Moves between elements:
~: j586->j686, j755->j797, j804->j124, j113->j250, j528->j253, j181->j380, j797->j998, j536->j301, j437->j442, j805->j31, j950->j290, j439->j212, j232->j843, j35->j70, j969->j336, j895->j267, j311->j35, j998->j968, j989->j721, j603->j749, j124->j259, j741->j916, j941->j138, j547->j471, j231->j494, j637->j311, j348->j317, j259->j718, j721->j471, j326->j532, j336->j949, j215->j442, j968->j886, j288->j217, j359->j547, j881->j809, j949->j140, j88->j118, j160->j487, j329->j590, j430->j757, j886->j718, j317->j804, j841->j348, j108->j755, j217->j444, j630->j805, j532->j535, j798->j437, j460->j941, j444->j737, j731->j881, j918->j881, j301->j648, j267->j231, j142->j772, j554->j886, j494->j919, j821->j741, j25->j895, j535->j469, j278->j969, j339->j919, j138->j326, j809->j70, j772->j25, j426->j217, j471->j215, j299->j680, j30->j387, j967->j969, j648->j656, j899->j617, j36->j918, j757->j442, j923->j250, j765->j124, j843->j949, j916->j632, j548->j809, j469->j630, j350->j916, j118->j798, j598->j25, j979->j430, j140->j290, j686->j426, j749->j142, j617->j329, j151->j108, j737->j52, j52->j965, j919->j536, j985->j439, j718->j326, j680->j925, j70->j288, j442->j278, j925->j731, j290->j548, j608->j950, j31->j680, j933->j247, j965->j36, j247->j899, j250->j979, j104->j471, j258->j36, j632->j160, j380->j232, j387->j253, j487->j765, j807->j985, j228->j841, j656->j895, j212->j656, j590->j603, j265->j138, j253->j265
+: j586->j217, j755->j547, j804->j253, j113->j755, j528->j979, j181->j843, j797->j104, j536->j985, j437->j536, j805->j603, j950->j359, j439->j528, j232->j118, j35->j998, j969->j140, j895->j494, j311->j52, j998->j686, j989->j151, j603->j88, j124->j247, j741->j160, j941->j718, j547->j215, j231->j757, j637->j881, j348->j30, j259->j228, j721->j108, j326->j348, j336->j656, j215->j586, j968->j426, j288->j586, j359->j70, j881->j821, j949->j807, j88->j494, j160->j124, j329->j925, j430->j430, j886->j899, j317->j387, j841->j88, j108->j52, j217->j52, j630->j590, j532->j933, j798->j590, j460->j259, j444->j965, j731->j253, j918->j311, j301->j439, j267->j637, j142->j798, j554->j749, j494->j949, j821->j632, j25->j231, j535->j536, j278->j949, j339->j757, j138->j250, j809->j741, j772->j985, j426->j918, j471->j950, j299->j731, j30->j265, j967->j212, j648->j232, j899->j804, j36->j444, j757->j969, j923->j469, j765->j933, j843->j25, j916->j36, j548->j35, j469->j680, j350->j916, j118->j339, j598->j895, j979->j380, j140->j721, j686->j444, j749->j118, j617->j680, j151->j797, j737->j941, j52->j918, j919->j969, j985->j339, j718->j841, j680->j603, j70->j968, j442->j311, j925->j941, j290->j311, j608->j52, j31->j731, j933->j718, j965->j881, j247->j329, j250->j630, j104->j215, j258->j765, j632->j765, j380->j598, j387->j138, j487->j886, j807->j212, j228->j317, j656->j250, j212->j923, j590->j142, j265->j532, j253->j326

In the rows, 68 stands for zero.

The rows follow the links: the fewer symbols apart two elements are, the more alike their rows tend to be.

Each row is also shifted at random along 5 hidden directions that mean nothing.

Some elements, each with a row of numbers:
j950: 67 57 76 73 58 70 57 65 44 62 64 64 77 60 70 65 72 59 50 63 58 46 63 72 76 65 55 68 68 64 63 72 72 59 63 61 80 53 30 73 56 67 61 59 56 46 79 77 65 80 60 89 79 86 56 69 81 74 84 35 55 65 61 63 67 70 63 61 64
j998: 63 60 69 59 61 71 64 65 56 60 61 59 63 70 64 72 81 94 54 77 80 39 71 69 50 80 75 100 67 60 38 66 58 66 62 46 84 72 80 70 73 91 59 66 53 57 73 63 87 66 56 68 85 59 72 73 66 72 85 78 51 62 67 72 73 44 61 81 68
j444: 69 78 65 59 60 65 69 57 69 67 71 73 56 67 81 85 87 65 63 75 49 65 80 75 64 82 68 59 68 63 61 61 64 64 57 67 63 68 77 69 70 54 69 75 78 71 50 71 81 61 66 77 58 67 76 59 54 78 58 72 64 59 72 69 70 69 61 81 64
j267: 75 75 63 78 69 68 76 61 61 73 59 72 70 58 81 67 65 57 66 69 56 77 56 70 76 55 70 45 57 82 86 58 78 76 59 83 69 66 61 64 64 64 90 60 79 69 43 66 50 80 68 84 59 61 55 72 65 55 67 56 72 75 73 53 70 77 71 67 74
j632: 76 75 72 72 65 66 64 45 81 58 70 56 71 68 60 61 57 57 70 82 69 97 72 47 83 75 74 33 88 75 75 52 61 41 78 55 61 64 53 70 74 51 69 65 74 78 83 76 49 62 76 66 71 77 54 77 90 66 51 55 68 77 67 69 54 68 62 59 77
j25: 70 69 71 70 67 68 76 70 68 65 75 43 61 58 61 59 64 77 70 83 85 64 50 65 78 48 91 71 63 93 91 60 62 67 60 60 86 83 65 74 65 101 95 43 67 75 43 48 50 98 63 84 83 52 40 95 93 62 82 49 67 98 67 50 73 55 83 58 81
j469: 63 69 67 64 80 73 72 75 76 78 82 49 83 77 57 59 59 75 74 62 80 73 62 48 70 54 83 52 85 68 92 75 61 68 80 75 56 72 82 56 81 59 52 64 54 73 71 62 74 78 81 60 65 70 65 76 80 68 61 62 83 94 80 74 60 90 65 51 82
j350: 72 82 61 79 61 62 78 54 81 74 61 76 43 52 60 75 94 57 74 89 42 88 83 96 67 87 37 70 63 49 61 61 90 72 65 64 64 68 55 86 59 60 92 75 94 70 63 87 68 47 53 83 51 80 72 56 44 87 59 80 57 40 49 52 79 78 81 77 46
j31: 69 66 70 66 70 72 82 59 76 74 77 46 91 74 63 59 59 63 74 78 65 74 74 47 81 62 72 54 93 63 87 59 64 54 80 73 72 80 82 62 76 40 66 81 50 75 78 65 69 77 71 58 77 75 67 65 71 54 60 74 65 75 67 70 59 80 44 56 87
j680: 70 74 70 71 66 74 76 76 60 67 74 49 93 74 68 65 40 49 64 61 77 72 54 45 64 52 85 52 70 67 88 83 57 68 80 74 56 68 50 54 73 69 37 68 50 72 73 60 77 97 73 61 72 74 74 75 88 59 51 53 84 89 70 95 56 85 46 58 83
j737: 70 62 70 48 61 66 68 49 78 63 89 50 63 76 74 74 83 79 63 90 66 61 92 55 82 75 85 66 89 71 68 44 45 38 64 58 77 77 102 70 80 53 74 76 61 82 62 58 65 73 66 71 89 64 63 62 69 60 69 82 53 67 75 69 59 54 52 72 75
j138: 72 56 64 68 74 72 69 78 75 69 65 69 67 88 72 68 60 67 84 67 97 60 76 62 65 61 78 86 70 65 61 85 51 70 89 80 67 66 107 64 78 83 52 65 55 73 67 55 83 65 67 58 79 70 84 75 75 58 65 88 85 68 65 86 44 61 57 70 74
j536: 63 61 61 65 77 61 56 85 76 81 65 75 72 72 72 64 61 78 67 53 62 66 75 57 65 80 72 77 76 59 50 64 69 75 66 60 58 68 78 63 72 56 46 72 74 74 82 73 60 52 84 51 65 66 76 52 56 65 83 84 79 48 80 92 70 69 83 77 68
j554: 61 77 77 62 59 59 74 75 71 63 66 77 70 67 64 70 64 68 78 55 68 73 63 61 62 70 74 58 62 64 63 79 67 75 74 61 68 77 64 71 56 66 72 76 75 65 83 64 63 53 63 45 59 61 69 61 60 79 55 73 64 76 66 70 80 60 67 63 65
j232: 65 82 67 80 71 68 74 73 69 67 64 65 60 61 68 66 66 71 77 66 76 76 40 68 68 45 83 49 58 93 91 73 76 82 61 78 72 77 61 66 63 86 84 44 75 69 40 55 66 79 72 74 51 54 48 92 79 73 65 42 84 108 73 50 74 70 90 56 79
j317: 75 62 79 62 73 67 69 65 77 68 77 79 63 76 66 70 73 60 93 63 86 73 77 69 81 51 76 51 64 77 85 84 56 69 90 86 70 64 97 70 67 72 88 64 69 67 68 55 60 60 66 67 68 70 61 73 77 73 57 68 73 86 73 43 56 67 69 46 68
j637: 80 76 71 74 65 70 76 53 56 75 64 60 74 57 76 68 72 57 63 76 64 73 65 64 75 58 77 40 64 74 88 57 69 67 69 70 77 66 63 64 68 68 89 53 75 66 52 66 49 89 60 95 70 69 52 75 79 62 68 49 65 77 79 46 65 77 66 59 74
j336: 69 58 66 62 75 67 54 65 68 70 80 60 82 68 69 56 50 69 54 62 56 68 67 50 93 70 78 61 89 83 75 41 67 48 59 55 61 71 50 57 75 49 62 67 65 77 77 74 41 79 92 67 82 69 51 66 83 44 86 57 66 60 82 73 67 69 67 64 74
j329: 66 73 78 52 68 65 87 63 75 71 82 65 70 64 48 65 77 69 77 73 58 73 78 83 68 71 49 77 71 60 79 68 75 70 74 73 69 82 73 65 68 57 94 95 67 67 75 69 71 67 57 60 70 62 76 51 49 77 57 87 46 60 55 49 88 75 60 64 57
j807: 62 54 62 61 75 66 50 77 68 71 75 53 77 71 68 59 43 75 53 58 70 62 66 43 80 73 89 72 85 74 62 53 59 54 59 48 55 71 57 61 78 64 43 62 60 79 79 69 51 76 93 58 83 67 62 68 89 55 88 65 78 60 84 95 66 67 73 72 77
j250: 62 66 62 71 68 67 70 79 71 68 73 51 56 66 56 65 77 71 69 77 47 48 63 98 75 61 44 101 75 62 70 70 82 62 58 66 66 77 34 76 62 78 63 64 53 60 56 75 97 73 73 80 71 88 75 68 77 77 77 56 62 55 42 66 82 77 78 72 55
j841: 70 66 74 71 68 62 64 76 71 66 67 92 71 78 85 75 60 47 85 47 77 73 68 66 71 61 76 54 53 71 67 92 57 81 85 92 62 59 83 65 61 67 62 73 74 71 72 60 69 56 69 54 58 69 80 60 64 65 48 73 86 72 70 80 52 65 60 68 66
j359: 65 54 69 71 71 76 63 63 61 66 53 65 80 73 67 59 69 87 59 67 85 56 72 53 56 76 67 85 74 59 44 63 70 64 69 58 85 60 91 65 73 66 58 68 52 58 88 68 75 59 59 60 82 66 66 72 60 58 90 80 55 61 72 69 58 51 58 72 79
j430: 71 66 64 71 80 72 68 70 65 65 55 54 70 67 55 52 57 84 74 72 82 59 47 60 66 53 78 61 73 85 79 67 75 69 75 62 74 74 63 59 74 90 78 43 57 60 58 62 68 73 75 69 75 67 51 96 98 67 78 46 71 89 71 47 69 68 75 54 80
j648: 61 58 61 61 72 62 65 75 84 69 77 41 57 65 56 58 69 96 64 85 60 52 75 74 79 74 71 108 85 78 58 43 71 56 52 43 75 90 70 75 72 76 75 63 60 80 63 65 68 68 79 63 87 63 61 71 71 61 97 78 55 53 56 71 86 52 83 75 69
j247: 70 77 78 61 68 72 70 76 54 56 73 69 66 69 51 75 56 57 69 58 100 75 51 75 47 55 80 59 41 76 86 96 49 87 83 72 53 62 47 57 76 111 69 63 67 65 64 59 70 90 60 66 62 57 72 86 94 83 41 49 79 97 67 67 74 68 72 53 58
j989: 56 56 75 72 61 75 62 62 68 61 89 70 67 63 68 69 84 68 56 72 59 70 72 81 82 67 49 75 75 73 76 63 70 58 43 76 78 60 56 82 61 57 70 77 63 63 73 70 66 74 65 80 72 70 60 63 59 68 83 63 55 77 63 61 65 66 71 68 66
j339: 64 68 75 62 70 59 61 71 73 80 77 68 62 55 61 58 78 80 73 60 59 69 68 68 84 61 76 50 71 77 87 59 75 73 66 61 68 75 60 73 58 63 94 53 77 65 66 64 35 63 72 74 67 63 41 65 75 80 82 53 66 76 82 41 87 75 99 52 67
j603: 61 69 76 67 56 63 83 86 67 76 80 41 69 55 57 65 67 61 73 70 76 57 61 63 67 51 87 75 64 58 87 84 62 75 76 58 78 85 50 81 52 86 67 59 56 67 69 50 63 89 54 72 80 71 59 72 82 81 71 54 65 86 56 78 80 71 72 52 71
j918: 74 77 61 64 59 66 77 54 62 73 65 70 52 59 75 81 96 68 62 85 54 61 84 81 58 78 65 71 59 53 59 57 68 67 60 60 73 67 79 74 67 67 82 69 80 70 51 72 74 69 52 90 63 66 77 60 52 79 66 77 56 49 70 56 75 68 65 79 55
j437: 61 68 69 75 64 63 52 87 57 73 67 69 73 60 75 64 56 61 61 44 70 65 52 52 66 59 93 43 62 68 75 82 61 79 74 61 57 62 37 70 52 73 44 46 72 63 75 64 52 73 81 68 60 76 54 72 91 79 70 34 87 89 82 85 70 78 85 54 72
j804: 76 60 83 52 63 61 67 57 74 57 80 64 69 75 53 65 62 56 82 72 74 67 75 70 89 57 74 57 75 81 85 74 53 49 87 66 65 72 59 69 69 71 83 74 57 66 80 65 60 70 71 67 82 75 61 71 94 69 53 56 57 77 60 53 65 64 59 49 62
j460: 70 67 67 55 67 66 74 76 67 65 71 87 58 74 66 81 69 59 75 63 80 66 80 89 52 72 60 96 43 58 55 84 61 80 72 81 60 66 92 64 73 88 71 89 73 72 63 63 84 67 58 59 64 56 98 51 46 71 50 98 69 46 57 79 71 59 58 86 49
j290: 73 56 71 74 65 74 55 61 49 67 57 58 88 65 76 58 55 64 49 63 75 56 69 46 71 66 77 58 76 65 60 62 65 56 71 56 77 55 54 59 68 59 53 60 58 59 83 74 56 79 69 75 86 78 58 70 81 52 85 50 63 64 79 75 55 66 55 63 78
j718: 71 66 73 60 68 66 66 67 74 59 68 90 73 84 73 73 56 55 84 53 73 75 75 64 70 72 68 58 61 72 61 82 57 65 82 86 56 62 86 59 72 58 60 88 70 73 77 69 74 53 73 45 61 67 86 56 60 59 43 85 75 62 70 79 55 62 51 72 66
j253: 75 64 62 71 81 71 74 75 76 75 59 85 64 83 70 70 68 70 93 64 90 71 80 76 53 64 61 82 60 61 60 87 68 86 90 92 65 66 123 62 77 76 69 74 68 70 65 62 88 53 63 55 63 65 88 65 53 63 58 98 80 58 66 65 54 69 63 71 67
j259: 71 74 70 67 74 68 64 70 67 59 66 104 77 84 79 78 53 47 82 45 81 87 65 63 62 67 72 39 52 79 73 89 57 77 82 98 49 55 83 54 74 60 59 81 78 72 75 65 71 59 73 46 46 63 83 62 64 61 32 78 87 76 77 76 51 70 55 66 68
j532: 73 56 73 57 68 61 65 69 82 66 75 70 66 85 63 66 61 65 85 68 75 65 85 68 84 63 73 72 83 69 68 76 57 55 87 69 62 71 85 71 72 63 65 74 58 72 81 66 68 58 76 59 80 79 70 63 81 67 63 74 68 62 62 70 58 64 63 60 65
j288: 67 73 73 54 62 66 57 53 61 57 62 71 83 76 84 71 71 75 61 63 49 54 71 45 75 80 82 39 88 73 53 55 61 50 65 60 66 63 66 60 71 39 58 69 61 60 71 75 75 50 80 61 66 73 62 65 75 66 62 54 59 72 83 71 66 64 52 67 78
j590: 62 71 73 73 56 60 75 94 62 71 74 45 70 57 58 68 58 61 70 60 82 57 52 58 57 51 92 68 59 58 81 93 60 82 76 58 69 76 42 78 50 94 51 52 58 66 71 49 67 90 60 68 74 72 63 76 89 85 69 49 78 93 59 90 78 68 77 55 74

From each start, follow one symbol. Which element do you reach?
Answers are names.
new walk
73 70 56 79 73 69 75 76 64 72 56 69 65 64 79 69 55 66 65 71 65 68 57 74 66 70 64 86 54 74 61 59 80 77 53 73 74 76 69 65 68 77 69 68 73 77 46 67 69 79 67 70 68 55 72 69 53 47 76 80 73 54 62 78 68 59 68 87 73
~	j267
new walk
76 74 65 66 78 77 88 59 77 81 69 64 81 75 64 64 71 69 83 77 82 83 78 61 60 62 64 59 74 60 85 67 70 76 84 92 68 73 115 56 84 52 83 81 66 75 66 64 72 71 59 64 62 62 76 66 50 59 58 93 71 73 77 52 60 83 52 61 80
+	j253
new walk
74 80 68 68 70 64 72 49 80 64 65 76 61 64 56 68 70 62 76 80 61 97 75 75 67 82 51 47 71 71 69 64 78 63 76 64 58 64 61 66 71 54 91 77 85 73 75 83 58 48 65 62 55 71 70 63 60 77 45 71 62 62 63 52 72 72 66 63 60
~	j487
new walk
73 71 74 62 63 69 82 70 63 70 77 56 77 67 59 73 66 51 69 69 66 64 66 76 69 57 62 70 65 62 84 78 65 69 76 77 60 71 50 63 69 69 66 80 57 66 66 67 78 87 61 74 71 74 81 59 73 72 51 65 65 68 55 71 73 83 53 63 63
~	j731
new walk
73 76 73 58 66 61 78 55 79 60 69 87 59 66 56 75 74 57 77 71 49 81 82 96 69 87 37 76 62 63 56 65 78 68 73 69 60 70 60 70 67 55 93 100 80 67 80 86 71 45 63 57 56 70 88 45 44 76 47 93 48 37 51 54 87 68 60 79 40
+	j247
new walk
67 63 75 67 61 69 80 72 69 70 80 28 82 69 57 60 53 65 68 77 77 60 66 47 76 57 87 71 86 60 85 69 56 55 77 59 75 83 60 71 66 71 53 63 45 72 77 55 69 93 67 68 88 75 62 76 94 63 73 59 66 87 59 86 64 74 55 54 87
~	j31
new walk
65 68 62 67 88 72 64 64 80 75 75 67 72 70 70 59 63 83 68 66 57 78 62 64 83 66 69 58 85 89 81 46 76 60 55 74 58 74 79 56 84 46 78 69 73 77 56 69 57 65 91 64 62 61 59 68 66 56 76 70 74 72 84 55 71 78 80 66 78
+	j250
new walk
79 81 62 79 68 75 77 57 56 76 53 61 71 67 78 71 60 59 64 77 92 83 68 50 47 64 91 45 58 57 72 68 59 78 82 69 66 58 90 59 80 79 63 53 76 76 57 64 64 86 59 80 66 64 69 81 75 63 53 64 83 79 81 71 49 74 58 67 82
~	j809
new walk
63 69 64 69 75 63 57 86 71 80 67 77 67 67 74 65 63 74 64 50 63 70 63 65 63 73 73 60 64 69 65 69 71 81 63 65 52 67 66 63 69 63 56 60 79 72 67 71 61 60 83 60 54 64 67 63 63 71 75 67 85 63 84 79 78 74 90 72 65
~	j439
new walk
71 65 59 78 72 67 71 61 76 63 58 57 83 78 83 56 43 68 67 75 61 73 53 44 84 70 75 66 87 88 63 47 69 49 57 65 78 77 72 64 75 48 58 69 60 82 59 64 68 70 83 54 75 63 62 77 69 30 72 76 70 68 69 85 56 52 51 80 91
~	j25
new walk
68 77 68 58 63 68 67 64 53 59 49 81 69 71 70 77 77 82 64 63 66 51 70 69 45 80 67 72 61 60 41 72 67 77 70 60 68 64 76 62 72 73 64 75 67 58 68 73 87 52 63 58 59 57 83 60 53 80 62 76 59 58 71 66 79 59 61 81 61
+	j426
new walk
72 58 78 57 72 65 71 65 78 68 78 75 63 78 63 66 70 66 90 65 89 73 85 68 77 59 79 67 66 74 72 73 52 64 87 79 73 70 109 70 71 75 87 72 67 75 76 54 57 59 61 58 79 64 66 67 67 63 61 88 66 72 72 55 58 54 64 59 68
+	j317
new walk
56 70 64 77 75 75 66 68 74 63 73 76 66 70 67 70 81 71 66 68 51 69 62 90 68 67 40 75 74 71 69 77 85 70 51 87 68 61 57 73 63 54 63 74 63 54 64 75 94 59 71 71 52 78 70 69 55 74 71 63 70 76 59 60 66 79 71 68 66
+	j755
new walk
67 78 56 82 78 69 78 63 77 64 48 82 75 73 84 65 60 65 78 65 40 82 55 69 73 74 47 60 75 81 59 58 97 69 54 89 66 72 70 62 67 39 71 78 75 71 50 77 84 49 83 55 46 67 75 65 44 49 59 80 70 59 63 67 67 72 61 82 78
~	j232
new walk
78 83 61 82 75 71 73 50 77 71 53 77 75 72 74 66 59 63 76 73 76 108 69 44 59 77 68 26 74 69 70 62 71 68 82 73 61 57 88 60 79 48 70 69 86 79 77 78 59 50 70 56 49 66 67 76 63 64 47 72 82 77 82 65 50 77 63 63 81
~	j916
